Below are the code and all the weights of a small trained network. Each question names an input and a class and asks about switching units off, where a switched-off unit gives its printed mean instead of its output.

import numpy as np


def w(rows, s, z=0):
    codes = np.array(rows[::2]) - 128.0
    scale = np.full(codes.shape[1], s)
    scale[-1] = z or s
    return codes * scale


def norm(h):
    return h / np.sqrt((h * h).mean(-1, keepdims=True) + 1e-5)


def f(y):
    return y / 2 * (1 + np.tanh(0.7978845608 * (y + 0.044715 * y**3)))


def log_softmax(a):
    a = a - a.max(-1, keepdims=True)
    return a - np.log(np.exp(a).sum(-1, keepdims=True))


def net(x, mask):
    res = np.array(x, float).reshape(1, 7) / 4 @ E
    u = 0
    for l in range(2):
        y = f(norm(res) @ A[l][:, :-1].T + A[l][:, -1])
        res = res + np.where(mask[u : u + 11], y, B[l][:, -1]) @ B[l][:, :-1]
        u += 11
    return log_softmax(norm(res)[-1] @ U[:, :-1].T + U[:, -1])


A, B = {}, {}
E = w([
[168,161,107,165,135,88],'x0',
[158,46,166,150,162,89],'x1',
[172,90,54,65,208,127],'x2',
[142,94,49,125,78,126],'x3',
[165,125,129,135,181,148],'x4',
[150,111,123,120,113,160],'x5',
[248,135,100,205,122,107],'x6',
],0.012)
A[0] = w([
[76,97,212,99,226,7,64],'L0N0',
[170,176,29,189,119,137,161],'L0N1',
[163,31,118,132,64,72,138],'L0N2',
[33,156,48,69,114,183,183],'L0N3',
[254,139,88,181,129,164,87],'L0N4',
[188,5,118,108,75,116,123],'L0N5',
[207,129,84,150,133,131,29],'L0N6',
[85,95,113,146,75,13,33],'L0N7',
[115,173,184,169,56,128,90],'L0N8',
[172,65,177,74,181,110,128],'L0N9',
[56,91,158,110,181,65,2],'L0N10',
],0.013,0.0065)
B[0] = w([
[199,74,179,118,182,205,209],'L0N0',
[209,161,172,185,139,118,214],'L0N1',
[89,128,74,147,184,81,196],'L0N2',
[113,93,126,20,126,6,254],'L0N3',
[221,175,100,100,148,38,216],'L0N4',
[26,147,118,91,172,89,202],'L0N5',
[204,72,134,157,138,52,164],'L0N6',
[58,192,115,135,228,70,149],'L0N7',
[63,209,174,158,74,127,179],'L0N8',
[75,176,99,114,136,231,199],'L0N9',
[224,100,246,148,162,136,158],'L0N10',
],0.014,0.0097)
A[1] = w([
[66,114,117,99,175,142,91],'L1N0',
[132,115,44,118,65,120,94],'L1N1',
[92,11,165,134,119,135,1],'L1N2',
[192,145,158,93,174,95,175],'L1N3',
[219,115,39,141,121,147,128],'L1N4',
[65,96,86,93,125,110,82],'L1N5',
[98,92,132,70,90,68,51],'L1N6',
[70,76,62,69,113,99,28],'L1N7',
[167,154,71,154,98,191,124],'L1N8',
[194,135,4,145,163,117,123],'L1N9',
[54,34,79,113,96,72,88],'L1N10',
],0.015,0.0079)
B[1] = w([
[89,118,107,50,125,66,168],'L1N0',
[165,83,249,69,211,121,128],'L1N1',
[193,72,207,162,177,108,132],'L1N2',
[175,72,83,124,98,76,252],'L1N3',
[190,112,218,26,137,67,170],'L1N4',
[82,190,122,101,167,91,166],'L1N5',
[65,162,193,95,189,96,175],'L1N6',
[75,151,130,119,63,143,170],'L1N7',
[137,206,165,126,130,47,126],'L1N8',
[195,73,139,131,86,46,203],'L1N9',
[52,185,137,103,198,242,176],'L1N10',
],0.016,0.012)
U = w([
[193,65,168,175,192,193,90],'0',
[119,130,52,173,148,82,109],'1',
[234,102,144,78,148,71,200],'2',
[10,171,75,50,167,85,157],'3',
[119,69,39,136,7,194,1],'4',
[75,86,156,145,127,240,125],'5',
[105,222,129,226,31,114,112],'6',
],0.02,0.016)

Each question gives the input, the list of numbers given to net, and the class t.
The units are the neurons (one row each of A and B). Each row of codes is followed by its name. A weight is (code - 128) times the scale printed after its matrix; where a second scale follows, it is the last column's (A, B and U).
mask holds one flag per neuron, layer by layer. A switched-off neuron (its flag False) gives its mean, the last column of its row in B, instead of its output. The means were averaged over made-up inputs and are rounded, as every weight is.
A unit's drop is (log p(t) with every unit on - log p(t) with that unit switched off) / (log p(t) with every unit on - log p(t) with every unit switched off).
The circuit of an input: a set's keep is (log p(t) with only the set's units on - log p(t) with every unit switched off) / (log p(t) with every unit on - log p(t) with every unit switched off). Starting from the 12 units with the biggest drops (on a tie, the unit counted first), units are removed one at a time, each time the one whose removal leaves the highest keep (on an exact tie, the one counted first), for as long as the keep stays at least 0.8.
circuit, biggest first: the units of the circuit, biggest drop first
top k neurons: the k neurons with the biggest drops, biggest first
k most important neurons of layer l: the k neurons of layer l with the biggest drops, biggest first
drop when u is switched off: that unit's drop, to one decimal
input [3,2,4,-1,5,8,-7], class 3: circuit, biggest first	(L0N9)
input [1,0,-5,8,-7,-5,4], class 6: circuit, biggest first	(L0N3, L0N8)
input [8,-4,-7,7,5,3,-1], class 6: circuit, biggest first	(L0N8, L0N3)
input [7,2,2,-6,-8,1,-1], class 0: circuit, biggest first	(L0N0, L0N3, L0N4)
input [-3,5,-3,-6,8,6,-1], class 5: circuit, biggest first	(L0N9, L0N4, L0N3)
input [5,-7,-5,-5,-1,2,-2], class 6: top 2 neurons	(L0N8, L0N5)
input [-8,4,7,-8,-1,0,-2], class 5: 2 most important neurons of layer 1	(L1N9, L1N4)
input [-8,-1,3,-5,2,7,3], class 3: 2 most important neurons of layer 0	(L0N9, L0N1)
input [4,8,-5,-1,1,-8,-5], class 0: top 2 neurons	(L0N3, L0N0)
input [2,5,-8,2,0,4,0], class 3: top 2 neurons	(L0N1, L0N2)
input [6,-5,-3,-7,2,8,-3], class 6: 2 most important neurons of layer 0	(L0N8, L0N5)
input [-2,3,-8,-5,8,0,4], class 6: drop when L0N8 is switched off	0.1
input [-3,2,8,-7,-4,2,2], class 5: drop when L0N0 is switched off	0.3
input [3,6,6,8,-6,8,0], class 3: circuit, biggest first	(L0N5)
input [7,6,-8,-7,-6,2,-2], class 6: drop when L0N8 is switched off	0.5
